[  95  215  -83  -83  251   51  -93  -35  189 -276  -67   20  252 -156
 -159  -43 -250   48  109  150  -68   33   69  -30  356 -411 -268  128
  -22  238  375    0  -61   81 -201   93 -189] => Dapar
[  26  183 -105   61  306  -65  -65  119  114  -96  -74   11  195 -323
  -66 -126  -10  -33  271  131  -81  -69   32  -61  127 -160 -395   75
   95  397  371  -84   84  -76 -242  131 -165] => zako
[ 158  378  -46 -119  227   28 -101  -35  271 -329   27  -45  311  -60
 -306 -226 -338   52  -13  102  -82   70  -11 -161  383 -434 -196  270
 -133  189  457  -28 -244  226 -232  138 -331] => Zuded
[-119 -130  -33  -27 -136  -48  -56   15  -84   41   60   60  -36 -179
   32  165  -59 -196  -68  157  -79  -97    6   41   -9   44  -65  -74
   -2  161  -16   11  188  121   99  123  290] => zireb
[-194 -321  318 -265 -309  334 -251  -64  -33  -35  262  -46 -656  210
    3  177 -268 -165 -465 -195  184  -67 -176   17   48  573   80 -186
  -73 -523 -423    1  -26  131  144  -92  162] => kizum
[ -31   70  542 -186 -282  267 -242  -39  175 -182  414  -40 -785  246
 -191 -133 -384 -175 -777 -267  118   30 -307 -157  -95  559    2 -114
 -413 -725 -353 -202 -267  498   64   83  -67] => Zuded
[ -25  -34  -45   53  -65 -103   46   15  -64   16   40   88  126 -246
  -22  126   20 -193  -17  175 -118  -42   53  -82   42 -142  -40  -18
  -64  212   87   16  143  213   86  193  229] => kizum
[   1  103  194 -243 -108  140 -201  -85  173 -284  252  -95 -279  115
 -234 -104 -483  -24 -347  -77   38    9 -101 -131  194   95  -40   21
 -185 -251  -57  -44 -217  279  -31   58 -133] => kizum
[-239 -374  -59  -87    0  258 -154   37   23   81  -49  -75 -165   34
  110  243   99 -183    3  -14  135  -74 -103  124  157  270  -53 -131
  343  -37 -181    6  283 -268   40 -236  146] => tanut
[ -81   63  337  -88 -115   80 -181    4  154 -192  294  -97 -508  -26
 -200 -157 -304 -106 -420 -189   76    5 -198 -205  -12  348 -148  -10
 -249 -347  -84 -149 -164  338  -24  205 -128] => zako
[  50  127   46 -134  133   35 -128  -36  164 -264   88  -56  -11  -42
 -171  -76 -302   20  -87  -28  -26   -9  -38  -94  281 -143 -157   70
 -133   -4  171   -2 -129  152 -137   89 -158] => Dapar
[-122 -167  139 -153 -113  227 -177   -9  113  -86  113  -52 -265   70
  -52   34 -183 -115 -221  -21  116  -56 -141   46  158  188  -51  -51
   51 -169 -119   -8   29   70   29  -50   46] => zireb
[ -36  -12  210 -138 -279  -19 -173  -87 -123  -74  338   83 -313   -3
  -99   56 -209 -247 -348  -55 -106  -87 -130 -185  -73  374   67 -116
 -221 -214 -285  -30  -95  356  221  196  153] => Dapar
[  74  257   85 -104  -72 -150  -72  -38   35 -120  194   99   36  -96
 -212 -104 -227 -139 -216  116 -160  -22  -61 -137   17  -22  -76   48
 -251   67  -62  -51  -72  383   20  191   22] => Zuded
[-194 -124  239   -2 -100  129 -193   91   74  -40  132  -78 -466 -103
   -4   -3  -67 -166 -233  -84  118  -61 -173  -63  -24  490 -189 -110
   36 -239 -119 -117  101   38   -8   57   20] => tanut
[  69  156  -31 -149  101   77 -149   -5  163 -192   -7   -3  127 -135
 -187  -86 -276   36  -13  153   -7   56  -10  -14  297 -217 -231  114
  -74  125  254   11  -77  188 -170  117 -133] => bes
[-129 -417  -17  142   42  132  159   -2 -132  335 -108  107  -68   -1
  261  425  334  -67  -10  101    0  -34   -2  249 -135  -55  115 -166
  160  108 -266  107  313  -81    3 -176  406] => tanut
[-153 -396 -125  147  138   42  120   45  -97  307 -100   18   41   -1
  188  334  298  -92  146   95   50  -37  -18  208 -141  -81   70  -84
  205  177 -196  120  324  -98  -70 -174  272] => Dapar
[-128 -181 -118   58  -61 -119  -67   77 -123   97  -62   62   72 -318
   67  201   63 -167  151  168  -95  -55   46   73   27  -29 -165  -34
   67  268   58   27  336    2   19  109  268] => Fubev
[-176 -510  291   13 -214  194   24  -63 -121  324  138   75 -514  246
  163  361  146  -95 -376 -143  136  -19 -157  205 -258  299  272 -182
  -37 -290 -521   76  194  140   70 -197  434] => Zuded
[  31  103   59  -83 -126  -82  -67  -29   -6  -71  180   54   -4  -41
 -151  -22 -201 -158 -237   75 -148  -26  -63 -115   -1   51   -8   21
 -189   32  -24  -52  -83  355   51  197   55] => rilat
[-119 -102   14 -106  -20  149 -139   20  106 -105   15  -70 -104  -24
  -49   80 -124  -87 -116   42   43  -59  -70   52  230   80 -132  -38
  105  -30    5  -28   66    0  -43  -22  -27] => rilat
[ 147  496 -152    4  293 -142  -58   83  196 -306  -65  -91  330 -349
 -241 -326 -224   63  205  147 -117   -1   93 -173  259 -353 -457  170
 -126  317  613 -131 -173   94 -295  288 -392] => bes
[ -92  -97 -195   82   26 -170    0  114  -57   51  -57   23  263 -373
    8  101   41 -118  230  265 -121  -51   48   38   50 -211 -190   49
   86  413  192   57  266   80    2  221  202] => zireb
[ -72 -115   91 -164    5  139 -228   15  104 -128   76  -17 -194  -32
  -76   22 -261  -94 -135    7   28  -35  -74    4  241   88 -216  -22
  -10  -16   50   -9   56   70  -68   20   21] => tanut
[  79  209   79 -169   94   57 -167  -78  212 -319  159  -49  -48    2
 -260 -157 -443  -39 -183  -22  -30   49  -67 -184  290 -151 -178  112
 -213  -56  147  -16 -203  258 -146  109 -208] => Dapar
[ -49  -86  112  -80 -169  -41  -78  -38  -61  -29  229   52 -184  -47
  -78   42 -152 -180 -241   -9  -52  -77 -104  -83  -54  178   37  -57
 -139  -43 -193    2    5  294  122  161  181] => zireb
[ -48 -215 -211  228  309  -18  235   57    7  294 -273   74  304 -140
  147  246  361   16  248  238  -34   39   82  269    6 -422  -84    6
  196  466   72   91  375  -91 -209 -114  253] => rilat
[ 128  129  130    9  150  -63  139 -115   92  -38   77   96   64   89
 -134   -9 -136  108 -215   14 -167   96   48   -4  -25 -358   85  134
 -253  120   89   26 -153  361 -165   74   32] => Dapar
[  23   18 -266  156  433 -102  186   35   -5  151 -226   53  423 -185
   56  125  221   70  273  223 -128   45  138  143   85 -509 -103  137
   71  555  214   82  193  -66 -282  -40  114] => Zuded
[ 301  585  -63 -169  419 -204  -85  -20  240 -457   40    5  436 -163
 -375 -425 -556  156  150   94 -254   29   61 -205  400 -552 -316  326
 -339  320  614    2 -390  312 -284  319 -394] => Dapar
[ -27  -12   61    6 -130 -120  -22  -16   43  -36   85   52  -18 -188
 -103   61  -98 -161 -151  145  -64  -18  -31  -13    4 -100  -85    8
 -138  105  -16  -50   63  327   40  219  158] => zako
[  60  207  221 -225   32  134 -193  -96  160 -328  277  -62 -269  130
 -253 -156 -463  -55 -346 -147   13   -8 -119 -157  210    9  -62   60
 -259 -206    4  -30 -291  343  -82  120 -183] => zireb
[ 205  217  206  -69  193  -62   72 -153   59 -103  276   89  -82  166
 -248 -116 -268   61 -358 -166 -164   69 -112 -157  -39 -170  119  172
 -442  -36  -90   29 -343  514 -167  139  -76] => Zuded
[ 136   95  -37   63  249  -95  178  -58   14   30  -32   32  224  -24
 -126  -10  -48  115   38   68 -104   36   52   43    1 -418  -12  159
 -173  234  127   67  -90  256 -229   81   -7] => rilat
[ -10   -9 -210  101  131 -205   21   27  -60   34  -45   73  289 -420
  -40   85   33 -110  290  194 -155  -65   41  -31   83 -298 -198   85
   30  474  163   68  233   77  -40  224  197] => zako
[-165 -170  307  -83 -207  137 -244   68  122  -18  209  -92 -584   -8
  -52  -20 -148 -195 -378 -163  148  -30 -229  -61  -55  520 -156 -131
  -78 -356 -199 -127   41  169   17   29   -6] => bes
[  27  198  471 -158 -244  128 -219  -52  196 -299  410  -90 -570  165
 -267 -239 -457  -85 -673 -274   12   46 -215 -265    9  382  -38    6
 -396 -532  -31 -187 -392  482   30  231 -206] => Fubev
[ -40 -175   -6   61   88   23  102  -35  -48  163  -43   85   45  -32
   62  180  104  -32   24   96  -46   -6   27  138  -28 -151   34   -9
   27  196  -48   72  128   77  -76  -30  211] => kizum
[-291 -509 -200  125 -157   31    1   91 -175  339 -135   18   -1 -301
  213  397  298 -252  213  234   91 -104    8  192  -80  117  -83 -186
  340  246 -188   65  573 -162  137  -31  491] => rilat
[ -92  -72  189 -154 -323   19 -169  -77  -84  -24  303   30 -369   36
  -89  122 -252 -269 -370  -36  -53  -61 -135 -114 -112  320   33 -109
 -212 -227 -291  -37  -39  329  164  115  167] => zako
[-289 -328  115   37 -192  214 -157  128   51  111   34 -113 -399  -42
  147  155   81 -201 -118    0  176 -100 -127   95  -68  395 -103 -182
  255 -147  -65  -83  240 -116   78  -54  161] => zireb
[ -58  -63  -49  -24  -42 -117  -40   28  -66   57   51   45   48 -154
  -11   72  -13 -195  -22   95 -113  -73  -18  -60   -4   88  -49  -14
   -9  178  -39   -3  141   90   57   88  202] => tanut
[  68  245 -269   29  166 -307  -27   87   29  -92  -52   31  448 -372
 -110 -153 -100  -65  301  209 -256  -29   86  -71  168 -358 -307  173
  -53  543  423    1   90   69 -115  273  -18] => zireb
[-159 -115  355  -81 -199  152 -248   54   55 -104  274  -67 -616   68
  -11    6 -188 -212 -397 -213   57  -73 -179 -113  -95  549 -139 -200
 -108 -422 -156 -174  -33  120   83   50  -36] => Dapar
[  63  283 -166   80  280  -37  -73  106  133 -141 -104  -44  302 -365
  -86 -172   30  -29  292   96 -135    1   73 -153  216 -259 -376   77
   92  374  466 -161    3  -72 -197  189 -262] => Fubev
[  13  101 -490  177  246 -245   94  112  -85   93 -303   40  692 -494
   49  103  271  -72  544  384 -194  -23  198   17  161 -439 -299  103
  227  711  373   26  297 -186 -127  124   30] => rilat
[-198 -133  256  -59 -156  156 -211   65   31  -24  222 -126 -560   -7
  -24  -16 -140 -179 -331 -149  126  -55 -173  -71  -80  535 -110 -137
  -76 -335 -184 -143   11  118   37   74   22] => Fubev
[-215 -304 -335  115   55 -142  -25  139 -201  248 -253  110  256 -499
  215  291  280 -205  437  328  -66 -106  113  197   82  -69 -292  -57
  265  517  126   86  558 -276   53   55  406] => Zuded
[ -48   13   50  -69 -154  -86 -140   30  -18  -30  141   41  -82  -95
  -71   35 -143 -252 -181   97 -105  -60  -55  -31   26   91 -110  -47
 -132   19  -33  -73   45  241   99  151  108] => Fubev
[-284 -227  -20   61  -30  115 -145  178   19   57  -37 -104 -222 -245
  120  107   70 -239   97   92  118  -90  -37   33   36  277 -255 -140
  252   21   99  -68  312 -197   33   11  122] => kizum
[-255 -485  472 -256 -519  330 -298  -66  -80   63  367    4 -899  318
  113  195 -273 -152 -649 -249  133 -174 -304  120 -155  782  209 -297
  -85 -640 -656   91   -3  162  256 -152  305] => zireb
[ 158   79   65  101  165  -87  197  -99   67    1   14   82  103  -14
 -109   25  -59  131  -85   59  -83   87   58   35   -7 -489    3  118
 -247  159   79   42  -62  318 -209   99   53] => tanut
[ 105  381  345 -139   20   70 -253   20  210 -308  270  -20 -345  -24
 -242 -294 -414  -85 -382 -118  -42   58 -157 -251   77  205 -235   67
 -362 -251  105 -200 -341  393 -128  242 -278] => zako
[ -77   49 -198  154  233   34  -75  169   87   -2 -191  -17  291 -409
   53   -8  154 -100  347  320   -9  -30   69   -6  116 -152 -445   -3
  243  397  406  -71  223 -179 -122   97 -118] => Dapar
[ -31  139   56  -29  128   46 -113   70  212 -107   92 -110  -38  -88
 -135 -194 -128  -57  -81  -16   -1   11  -86 -152   67   70 -198   35
   16   36  117 -129  -72   93 -133   92 -168] => Dapar
[-229 -607  405  -41 -349  271   -3 -124 -165  321  234   77 -773  305
  166  407   74 -131 -558 -177  245  -55 -209  225 -311  534  318 -255
  -98 -504 -746   91  175  182  161 -216  514] => Zuded
[ 260  525  222 -222  185  -90 -218  -89  258 -551  311  -58   24    3
 -470 -457 -748   56 -226  -92 -144   40  -14 -371  341 -296 -178  323
 -398   68  451  -27 -549  527 -164  380 -393] => kizum
[  -3 -115  -45   40  139  -13  111    2  -56  143  -68   42   24   27
   74  159   97   18   -8   81  -14   31   69  190  -56 -179    4    1
  -38  152  -77   35   91   67 -134  -51  167] => zireb
[ 118  286   82 -202   83   47 -180  -80  206 -371  182  -96    6    0
 -316 -216 -471   33 -169  -65  -57   34  -69 -265  292  -98 -113  178
 -175  -48  204  -67 -336  271 -132  166 -314] => tanut
[ 161  311   55 -179  138  112 -162  -71  251 -367  139  -54  113   30
 -326 -217 -437   17  -54   49   47   -1  -68 -162  344 -346 -143  202
 -136   25  327   32 -306  284 -201  131 -349] => Zuded
[ -90 -410  289   21 -178  181   78 -104 -100  254  217   56 -538  319
  104  314   63  -59 -444 -198   85    6 -179  137 -264  226  315 -170
 -119 -350 -546  117   64  231   35 -165  346] => bes
[  22  287  244 -113   14    4 -169   50  210 -246  229  -85 -279  -56
 -236 -284 -350  -56 -322 -116  -78  -16 -109 -215   78  193 -200   41
 -248 -149   94 -182 -224  347 -133  218 -205] => kizum
[ 108  360  258  -99   46  -25 -140    5  304 -345  310 -125 -159  -21
 -380 -396 -410  -17 -365 -137  -32   56 -136 -348  138    8 -144  182
 -260  -97  265 -150 -385  464 -133  330 -344] => bes
[ -90    6  277  -93  -66  109 -206   74  126  -71  238  -49 -391   35
  -87 -122 -178 -133 -361 -128  -10   -5 -181 -135  -10  446 -118  -59
  -75 -207 -150 -151  -84  197   -8   77  -66] => kizum
[ 165  452  -95 -178  261  -50 -121  -16  290 -404    4  -52  338 -145
 -346 -312 -475   35   51  171 -105   -6   52 -134  439 -488 -350  251
 -178  299  610  -47 -247  265 -259  228 -341] => zireb
[  43  181 -211  -47  323   -7  -99   92  194 -189 -187  -35  391 -301
 -123  -70 -115    0  306  249  -65   18   97   -1  395 -456 -379  162
  113  437  490  -27   60  -32 -227  107 -169] => zako
[-151  -65 -165  101  212   62  -88  198  129   59 -173  -92  187 -275
   87   12  176  -86  264  216   48  -25    3   63   96   16 -301    1
  339  288  269  -90  223 -253 -105  -10  -46] => Dapar
[ -90 -129  212 -216  -69  238 -207  -32  109  -89  161   10 -366  131
  -85   64 -263 -157 -319 -106   55  -28 -186   15  155  296  -51  -65
  -15 -236 -244   -9   19  127  -19  -86   57] => rilat
[ 147  344  162 -210  118   61 -185  -79  175 -366  239   -8  -63   90
 -295 -203 -502   21 -264  -39  -58   36  -85 -174  284 -174 -113  152
 -315  -88  179  -28 -350  359 -147  175 -265] => Zuded
[ 136  176 -429  167  500 -180  181   28   58   72 -332   45  750 -324
    7    1  171  139  514  321 -228   94  239   65  215 -794 -218  237
  139  810  545   69   84  -96 -322   97  -36] => tanut
[-112 -443  266    9 -155  275   53 -102 -171  280  121  115 -507  223
  182  426  126  -85 -352 -108  121   -3 -110  233 -243  289  252 -194
  -83 -334 -543   77  110  175   68 -169  390] => kizum
[  19  205   86  -21   52   53 -108   34  134 -187   51  -15  -72 -172
 -108 -124 -139  -14 -111   26  -53  -16  -47 -127   92   96 -249    8
  -99  -20  235 -161 -109  129  -91  178 -203] => tanut
[-141 -142   15 -104    1  121 -125   40  152  -42    2  -66 -101  -38
  -67   30 -102 -123 -123   56   54  -19  -96   80  215   97 -155  -28
  104   12  -39  -59  143   33  -35  -18   59] => rilat
